Below is a small trained network, with its code and all its weights. Each question gives an input and a class and asks what happens when units are switched off, that is, made to give their printed mean instead of their output.

import numpy as np


def w(rows, s, z=0):
    codes = np.array(rows[::2]) - 128.0
    scale = np.full(codes.shape[1], s)
    scale[-1] = z or s
    return codes * scale


def f(y):
    return np.maximum(y, 0)


def log_softmax(a):
    a = a - a.max(-1, keepdims=True)
    return a - np.log(np.exp(a).sum(-1, keepdims=True))


def net(x, mask):
    res = np.array(x, float).reshape(1, 3) / 4 @ E
    y = f(res @ A[0][:, :-1].T + A[0][:, -1])
    res = res + np.where(mask, y, B[0][:, -1]) @ B[0][:, :-1]
    return log_softmax(res[-1] @ U[:, :-1].T + U[:, -1])


A, B = {}, {}
E = w([
[9,119,121,76,146,139,111],'x0',
[106,50,145,63,235,64,203],'x1',
[187,85,233,53,69,118,158],'x2',
],0.011)
A[0] = w([
[55,83,244,19,139,128,130,217],'n0',
[65,127,121,132,108,96,88,232],'n1',
[143,80,195,83,224,74,180,211],'n2',
[118,109,106,105,250,118,172,106],'n3',
[182,151,96,204,126,137,116,252],'n4',
[60,166,85,135,84,159,95,89],'n5',
[166,142,120,142,134,127,155,76],'n6',
[107,164,113,138,70,129,91,163],'n7',
[145,102,238,60,74,114,169,154],'n8',
[194,152,105,150,40,146,98,233],'n9',
[56,142,134,186,101,155,114,183],'n10',
],0.013,0.0039)
B[0] = w([
[212,128,171,119,130,176,147,238],'n0',
[119,136,115,111,146,160,229,177],'n1',
[97,163,110,229,183,254,161,254],'n2',
[58,125,49,127,98,76,77,224],'n3',
[130,143,173,45,60,79,195,216],'n4',
[87,91,78,121,143,178,97,193],'n5',
[130,116,147,170,106,147,110,150],'n6',
[144,115,80,164,201,156,123,190],'n7',
[167,138,220,153,78,128,97,226],'n8',
[152,136,162,133,172,206,168,240],'n9',
[112,121,102,54,151,173,172,188],'n10',
],0.016,0.017)
U = w([
[53,134,29,122,218,184,193,175],'0',
[89,140,92,197,97,21,103,33],'1',
[119,137,107,73,75,3,143,118],'2',
[254,173,221,168,118,172,201,220],'3',
[138,107,120,129,141,86,95,4],'4',
],0.0089,0.0032)

Each question gives the input, the list of numbers given to net, and the class t.
The units are the neurons (one row each of A and B). Each row of codes is followed by its name. A weight is (code - 128) times the scale printed after its matrix; where a second scale follows, it is the last column's (A, B and U).
mask holds one flag per neuron, in row order. A switched-off neuron (its flag False) gives its mean, the last column of its row in B, instead of its output. The means were averaged over made-up inputs and are rounded, as every weight is.
A unit's drop is (log p(t) with every unit on - log p(t) with that unit switched off) / (log p(t) with every unit on - log p(t) with every unit switched off).
The circuit of an input: a set's keep is (log p(t) with only the set's units on - log p(t) with every unit switched off) / (log p(t) with every unit on - log p(t) with every unit switched off). Starting from all 11 units, units are removed one at a time, each time the one whose removal leaves the highest keep (on an exact tie, the one counted first), for as long as the keep stays at least 0.8.
circuit, biggest first: the units of the circuit, biggest drop first
k most important neurons: the k neurons with the biggest drops, biggest first
drop of u: that unit's drop, to one decimal
input [3,5,2], class 3: circuit, biggest first : (n0)
input [1,-2,0], class 0: 2 most important neurons : (n8; n0)
input [-6,1,-4], class 2: 2 most important neurons : (n2; n0)
input [-3,-5,-4], class 0: 3 most important neurons : (n8; n0; n5)
input [-4,-4,-5], class 0: 3 most important neurons : (n8; n0; n5)
input [-4,-5,-7], class 0: 3 most important neurons : (n8; n5; n0)
input [-3,1,-5], class 2: drop of n2 : 0.5
input [4,7,4], class 3: drop of n0 : 3.2
input [6,-8,4], class 0: drop of n5 : 0.3
input [1,-1,0], class 0: drop of n9 : 0.1
input [-2,-5,-3], class 0: 2 most important neurons : (n8; n0)
